Below is a small trained network, with its code and all its weights. Each question gives an input and a class and asks what happens when units are switched off, that is, made to give their printed mean instead of their output.

import numpy as np


def w(rows, s, z=0):
    codes = np.array(rows[::2]) - 128.0
    scale = np.full(codes.shape[1], s)
    scale[-1] = z or s
    return codes * scale


def norm(h):
    return h / np.sqrt((h * h).mean(-1, keepdims=True) + 1e-5)


def f(y):
    return y / 2 * (1 + np.tanh(0.7978845608 * (y + 0.044715 * y**3)))


def log_softmax(a):
    a = a - a.max(-1, keepdims=True)
    return a - np.log(np.exp(a).sum(-1, keepdims=True))


def net(x, mask):
    res = np.array(x, float).reshape(1, 8) / 4 @ E
    u = 0
    for l in range(2):
        y = f(norm(res) @ A[l][:, :-1].T + A[l][:, -1])
        res = res + np.where(mask[u : u + 4], y, B[l][:, -1]) @ B[l][:, :-1]
        u += 4
    return log_softmax(norm(res)[-1] @ U[:, :-1].T + U[:, -1])


A, B = {}, {}
E = w([
[107,108,159,133,159,170,117,142,165,93,173,136],'x0',
[114,114,121,132,116,118,129,126,125,146,118,143],'x1',
[109,153,112,127,141,134,131,111,129,69,129,85],'x2',
[114,202,78,75,212,236,101,37,220,161,156,255],'x3',
[128,133,111,118,134,133,168,157,126,128,140,134],'x4',
[134,138,100,132,115,121,151,147,112,147,117,132],'x5',
[132,118,252,139,66,205,216,95,195,82,98,105],'x6',
[131,48,17,66,127,191,76,77,131,177,242,48],'x7',
],0.0054)
A[0] = w([
[136,65,96,153,170,2,80,199,93,85,157,120,79],'L0N0',
[70,185,194,195,114,134,192,178,125,158,46,94,3],'L0N1',
[78,162,133,144,180,116,136,141,96,78,94,242,105],'L0N2',
[158,90,125,117,84,173,175,84,190,125,112,85,100],'L0N3',
],0.006,0.0024)
B[0] = w([
[147,128,135,154,254,136,169,54,179,149,71,149,255],'L0N0',
[89,153,176,90,144,216,128,110,112,130,138,155,225],'L0N1',
[151,172,98,81,160,41,72,137,137,111,131,137,242],'L0N2',
[213,79,69,136,191,89,133,163,160,122,69,128,191],'L0N3',
],0.0091,0.0043)
A[1] = w([
[90,134,254,157,32,127,175,173,89,94,164,112,7],'L1N0',
[165,41,134,158,43,110,168,189,110,87,124,58,123],'L1N1',
[124,225,158,192,171,43,137,128,153,93,94,231,109],'L1N2',
[75,160,203,103,88,158,100,187,215,111,106,147,69],'L1N3',
],0.0058,0.0013)
B[1] = w([
[84,145,114,107,86,157,90,94,77,150,81,23,162],'L1N0',
[169,117,80,83,103,97,26,177,176,22,157,238,170],'L1N1',
[152,163,194,135,11,27,122,209,179,70,120,199,254],'L1N2',
[115,112,212,254,108,182,95,212,15,140,26,68,165],'L1N3',
],0.0073,0.0071)
U = w([
[128,186,193,176,117,36,168,178,129,96,81,179,169],'0',
[190,108,68,63,69,11,50,211,159,59,171,187,176],'1',
[191,40,46,110,197,151,170,89,145,206,172,69,249],'2',
[86,201,16,57,150,150,83,65,99,235,253,151,7],'3',
[76,118,200,158,71,200,147,172,24,139,60,35,5],'4',
],0.006,0.0029)

Each question gives the input, the list of numbers given to net, and the class t.
The units are the neurons (one row each of A and B). Each row of codes is followed by its name. A weight is (code - 128) times the scale printed after its matrix; where a second scale follows, it is the last column's (A, B and U).
mask holds one flag per neuron, layer by layer. A switched-off neuron (its flag False) gives its mean, the last column of its row in B, instead of its output. The means were averaged over made-up inputs and are rounded, as every weight is.
A unit's drop is (log p(t) with every unit on - log p(t) with that unit switched off) / (log p(t) with every unit on - log p(t) with every unit switched off).
The circuit of an input: a set's keep is (log p(t) with only the set's units on - log p(t) with every unit switched off) / (log p(t) with every unit on - log p(t) with every unit switched off). Starting from all 8 units, units are removed one at a time, each time the one whose removal leaves the highest keep (on an exact tie, the one counted first), for as long as the keep stays at least 0.8.
units of the circuit, in order: the units of the circuit, biggest drop first
unit that matters most: the unit with the biggest drop
k most important neurons: the k neurons with the biggest drops, biggest first
top k neurons in layer l: the k neurons of layer l with the biggest drops, biggest first
drop when u is switched off: that unit's drop, to one decimal
input [5,-3,4,-8,2,-1,4,-8], class 4: top 2 neurons in layer 1 => L1N0, L1N3
input [-7,-1,-8,4,3,1,5,2], class 2: unit that matters most => L1N2
input [-7,-2,-8,-7,6,6,-4,3], class 2: 2 most important neurons => L0N0, L1N2
input [6,-3,5,-4,7,7,5,3], class 1: 3 most important neurons => L1N1, L0N0, L0N3
input [0,7,-6,6,6,8,5,3], class 2: units of the circuit, in order => L1N2, L0N3
input [-7,-2,8,5,-2,-4,0,-7], class 1: 2 most important neurons => L0N2, L1N2
input [-8,-6,-8,-7,8,1,7,8], class 1: 2 most important neurons => L1N1, L0N0
input [-1,4,-5,-7,-5,-3,8,-2], class 4: units of the circuit, in order => L0N1, L1N0
input [-5,3,-3,-4,-2,-1,2,-8], class 4: units of the circuit, in order => L0N1, L1N0, L1N3
input [-6,0,-5,-2,-5,4,-8,-1], class 0: units of the circuit, in order => L0N0, L1N2
input [7,0,0,-5,2,-4,5,0], class 4: 2 most important neurons => L1N0, L0N1
input [-3,-6,-6,0,4,7,-1,1], class 2: top 2 neurons in layer 1 => L1N2, L1N1
input [2,-4,0,-5,1,5,8,4], class 1: 3 most important neurons => L1N1, L0N3, L0N0
input [-8,-2,2,-5,7,7,0,3], class 2: units of the circuit, in order => L1N2
input [8,0,-8,-1,0,-1,5,0], class 4: top 3 neurons in layer 1 => L1N3, L1N2, L1N0
input [0,-5,-7,-7,5,2,-7,2], class 2: top 2 neurons in layer 0 => L0N0, L0N2
input [-4,-6,7,-6,-7,4,5,1], class 1: top 2 neurons in layer 1 => L1N1, L1N3
input [5,-1,-4,-8,8,7,2,-1], class 4: 4 most important neurons => L0N1, L1N0, L1N2, L0N2
input [-5,-6,2,0,-1,-5,3,-2], class 4: 2 most important neurons => L0N1, L0N0
input [6,-7,-6,-2,0,5,-8,5], class 2: unit that matters most => L0N0
input [5,-2,-8,-4,-3,-8,6,-3], class 4: drop when L0N3 is switched off => 0.0
input [-1,-7,4,-5,0,1,8,1], class 1: drop when L0N2 is switched off => -0.3
input [-6,-8,-3,-8,-2,4,8,-7], class 4: drop when L1N0 is switched off => 0.3
input [7,-8,-1,-3,-2,-3,-6,3], class 2: drop when L0N0 is switched off => 0.1
